Here is a tiny trained network, its code and every weight. The questions are about switching its units off for an input and a class, where a switched-off unit gives its printed mean instead of its output.

import numpy as np


def w(rows, s, z=0):
    codes = np.array(rows[::2]) - 128.0
    scale = np.full(codes.shape[1], s)
    scale[-1] = z or s
    return codes * scale


def f(y):
    return np.maximum(y, 0)


def log_softmax(a):
    a = a - a.max(-1, keepdims=True)
    return a - np.log(np.exp(a).sum(-1, keepdims=True))


def net(x, mask):
    res = np.array(x, float).reshape(1, 3) / 4 @ E
    y = f(res @ A[0][:, :-1].T + A[0][:, -1])
    res = res + np.where(mask, y, B[0][:, -1]) @ B[0][:, :-1]
    return log_softmax(res[-1] @ U[:, :-1].T + U[:, -1])


A, B = {}, {}
E = w([
[175,100,115,54,119,172,130],'x0',
[158,91,146,139,253,116,97],'x1',
[174,112,128,205,145,152,187],'x2',
],0.02)
A[0] = w([
[2,209,186,243,147,29,201,2],'n0',
[252,101,28,94,125,160,137,37],'n1',
[129,221,25,106,1,130,206,28],'n2',
[187,202,31,184,132,173,234,45],'n3',
[119,142,122,163,18,189,203,77],'n4',
[229,57,87,30,73,184,180,46],'n5',
[232,114,110,253,121,246,215,53],'n6',
],0.0075,0.0077)
B[0] = w([
[126,36,193,171,58,146,124,210],'n0',
[126,80,210,169,117,169,122,167],'n1',
[221,155,151,87,214,1,144,253],'n2',
[81,133,126,47,93,86,116,179],'n3',
[166,185,192,203,187,150,118,224],'n4',
[101,50,210,194,58,210,87,206],'n5',
[30,175,107,73,180,145,11,217],'n6',
],0.0098,0.015)
U = w([
[124,50,200,173,28,156,146,94],'0',
[233,143,152,145,247,112,146,96],'1',
[14,206,129,17,63,130,76,110],'2',
[141,188,89,147,98,188,167,253],'3',
[101,140,51,105,74,164,245,100],'4',
],0.013,0.027)

Each question gives the input, the list of numbers given to net, and the class t.
The units are the neurons (one row each of A and B). Each row of codes is followed by its name. A weight is (code - 128) times the scale printed after its matrix; where a second scale follows, it is the last column's (A, B and U).
mask holds one flag per neuron, in row order. A switched-off neuron (its flag False) gives its mean, the last column of its row in B, instead of its output. The means were averaged over made-up inputs and are rounded, as every weight is.
A unit's drop is (log p(t) with every unit on - log p(t) with that unit switched off) / (log p(t) with every unit on - log p(t) with every unit switched off).
The circuit of an input: a set's keep is (log p(t) with only the set's units on - log p(t) with every unit switched off) / (log p(t) with every unit on - log p(t) with every unit switched off). Starting from all 7 units, units are removed one at a time, each time the one whose removal leaves the highest keep (on an exact tie, the one counted first), for as long as the keep stays at least 0.8.
circuit, biggest first: the units of the circuit, biggest drop first
most important unit: the unit with the biggest drop
top k neurons: the k neurons with the biggest drops, biggest first
drop of u: that unit's drop, to one decimal
input [1,-1,-2], class 3: top 4 neurons	[n6 n3 n2 n0]
input [-8,1,-7], class 0: circuit, biggest first	[n0]
input [-1,0,1], class 3: circuit, biggest first	[n2 n0]
input [7,-8,7], class 1: top 4 neurons	[n2 n4 n0 n6]
input [-3,1,-3], class 3: circuit, biggest first	[n6 n2 n5]
input [0,-8,5], class 1: top 2 neurons	[n2 n4]
input [2,-1,1], class 3: top 2 neurons	[n0 n2]
input [8,7,-7], class 0: circuit, biggest first	[n2 n5]
input [-1,2,0], class 3: top 2 neurons	[n2 n4]
input [-6,-8,1], class 1: top 3 neurons	[n2 n4 n5]
input [-5,4,-3], class 0: top 4 neurons	[n2 n6 n0 n4]
input [-3,1,1], class 3: circuit, biggest first	[n5 n2]
input [1,-3,7], class 2: top 2 neurons	[n6 n3]
input [-8,7,-8], class 0: top 3 neurons	[n0 n2 n6]
input [-6,-4,-5], class 0: most important unit	n0
input [-3,3,3], class 3: top 3 neurons	[n2 n5 n4]
input [1,4,6], class 2: circuit, biggest first	[n6 n2]
input [-3,-1,-2], class 3: top 2 neurons	[n5 n6]
input [-5,-5,-5], class 0: top 3 neurons	[n0 n6 n3]
input [1,-3,-1], class 3: most important unit	n6
input [-1,-3,6], class 2: top 2 neurons	[n6 n3]
input [-5,-7,2], class 1: drop of n2	1.0
input [5,-1,7], class 2: drop of n3	0.1
input [8,-3,-3], class 0: drop of n5	0.2
